Here is a tiny trained network, its code and every weight. The questions are about switching its units off for an input and a target symbol, where a switched-off unit gives its printed mean instead of its output.

import numpy as np


def w(rows, s, z=0):
    codes = np.array(rows[::2]) - 128.0
    scale = np.full(codes.shape[1], s)
    scale[-1] = z or s
    return codes * scale


def f(y):
    return np.maximum(y, 0)


def softmax(a):
    e = np.exp(a - a.max(-1, keepdims=True))
    return e / e.sum(-1, keepdims=True)


def log_softmax(a):
    a = a - a.max(-1, keepdims=True)
    return a - np.log(np.exp(a).sum(-1, keepdims=True))


def net(x, mask):
    ids = ['ηλμξπστφω'.index(c) for c in x.split()]
    T = len(ids)
    res = E[ids] + P[:T]
    q, k, v = (res @ M[0].T for M in (Q, K, V))
    z = softmax(np.where(np.tri(T) > 0, q @ k.T / 3**0.5, -1e9)) @ v
    res = res + np.where(mask[0], z, O[0][:, -1]) @ O[0][:, :-1]
    y = f(res @ A[0][:, :-1].T + A[0][:, -1])
    res = res + np.where(mask[1:9], y, B[0][:, -1]) @ B[0][:, :-1]
    return log_softmax(res[-1] @ U[:, :-1].T + U[:, -1])


Q, K, V, O, A, B = {}, {}, {}, {}, {}, {}
E = w([
[97,182,138,89,117],'η',
[85,61,140,24,183],'λ',
[215,147,227,237,149],'μ',
[118,174,21,82,142],'ξ',
[149,135,198,211,190],'π',
[44,35,100,10,99],'σ',
[142,244,156,89,42],'τ',
[213,250,199,138,74],'φ',
[90,205,112,246,190],'ω',
],0.017)
P = w([
[111,49,69,90,248],'0',
[166,87,127,99,201],'1',
[148,121,134,92,202],'2',
[186,128,147,106,156],'3',
[176,136,127,104,135],'4',
[145,147,146,106,136],'5',
[171,134,159,127,93],'6',
[170,146,155,134,82],'7',
[138,164,173,131,91],'8',
[132,159,157,143,72],'9',
[132,157,179,163,51],'10',
[124,164,201,162,49],'11',
[111,166,207,162,49],'12',
],0.011)
Q[0] = w([
[179,188,108,83,86],'H1',
[210,86,118,164,146],'H1',
[103,2,147,164,166],'H1',
],0.0084)
K[0] = w([
[55,207,134,115,84],'H1',
[188,99,137,148,179],'H1',
[116,98,122,8,162],'H1',
],0.012)
V[0] = w([
[108,176,145,54,73],'H1',
[248,65,139,82,73],'H1',
[132,174,175,88,123],'H1',
],0.012)
O[0] = w([
[187,44,85,62,108,55],'H1',
[77,95,200,127,190,2],'H1',
[192,44,255,232,34,168],'H1',
],0.008,0.0072)
A[0] = w([
[183,84,176,15,67,171],'N1',
[45,31,162,46,141,56],'N2',
[167,150,223,148,124,254],'N3',
[64,171,97,230,101,89],'N4',
[111,136,119,255,113,188],'N5',
[30,86,114,169,207,150],'N6',
[104,113,84,43,148,79],'N7',
[29,99,194,164,173,146],'N8',
],0.0085,0.0056)
B[0] = w([
[217,140,98,103,178,192],'N1',
[165,197,192,241,210,151],'N2',
[121,141,57,154,135,247],'N3',
[158,127,217,29,136,225],'N4',
[236,114,184,68,237,252],'N5',
[197,48,1,190,142,155],'N6',
[81,214,179,116,191,143],'N7',
[162,166,140,79,44,165],'N8',
],0.0074,0.015)
U = w([
[182,58,72,204,192,180],'η',
[117,122,197,89,159,160],'λ',
[109,74,122,98,139,123],'μ',
[110,188,87,142,73,255],'ξ',
[84,149,141,177,114,60],'π',
[103,126,60,151,147,116],'σ',
[92,115,158,116,120,36],'τ',
[173,12,91,28,108,78],'φ',
[124,98,88,140,138,56],'ω',
],0.011,0.0037)

Each question gives the input, a string of symbols that net reads in full, and the target symbol t.
The units are the heads (3 rows each of Q, K, V and O) and the neurons (one row each of A and B). Each row of codes is followed by its name. A weight is (code - 128) times the scale printed after its matrix; where a second scale follows, it is the last column's (O, A, B and U).
mask holds one flag per unit, heads first, then neurons. A switched-off unit (its flag False) gives its mean, the last column of its rows in O or B, instead of its output. The means were averaged over made-up inputs and are rounded, as every weight is.
A unit's drop is (log p(t) with every unit on - log p(t) with that unit switched off) / (log p(t) with every unit on - log p(t) with every unit switched off).
The circuit of an input: a set's keep is (log p(t) with only the set's units on - log p(t) with every unit switched off) / (log p(t) with every unit on - log p(t) with every unit switched off). Starting from all 9 units, units are removed one at a time, each time the one whose removal leaves the highest keep (on an exact tie, the one counted first), for as long as the keep stays at least 0.8.
units of the circuit, in order: the units of the circuit, biggest drop first
k most important neurons: the k neurons with the biggest drops, biggest first
drop when u is switched off: that unit's drop, to one decimal
input μ ω π σ ξ μ, target λ: units of the circuit, in order -> [H1 N6]
input ω ω φ ω τ τ μ τ φ, target η: units of the circuit, in order -> [H1 N4 N3]
input ξ τ σ ω π σ σ π π φ η, target η: units of the circuit, in order -> [H1 N4]
input μ ξ ξ, target σ: units of the circuit, in order -> [N5 H1]
input φ μ τ ξ η, target η: units of the circuit, in order -> [N4]
input φ φ τ σ ω τ ξ σ, target λ: 3 most important neurons -> [N2 N7 N3]
input μ ω τ ω π ξ π π ω μ, target λ: 3 most important neurons -> [N5 N6 N4]
input ξ ω ω τ τ λ ω ω ω φ η, target ξ: 3 most important neurons -> [N5 N4 N6]
input ξ ω π η σ π σ μ τ λ ξ, target φ: 2 most important neurons -> [N2 N3]
input φ σ ω λ, target η: 3 most important neurons -> [N2 N4 N6]
input μ ω φ, target ξ: drop when N5 is switched off -> 0.2
input ω ξ φ μ μ τ τ η, target φ: drop when H1 is switched off -> 2.3
input ω ω ξ, target ξ: drop when H1 is switched off -> 0.2
input λ ξ τ, target φ: most important neuron -> [N2]
input σ λ σ σ ω ω μ η ξ μ ω ω φ, target ξ: drop when N3 is switched off -> 0.1
input π ξ ω φ ξ, target ξ: 2 most important neurons -> [N5 N4]
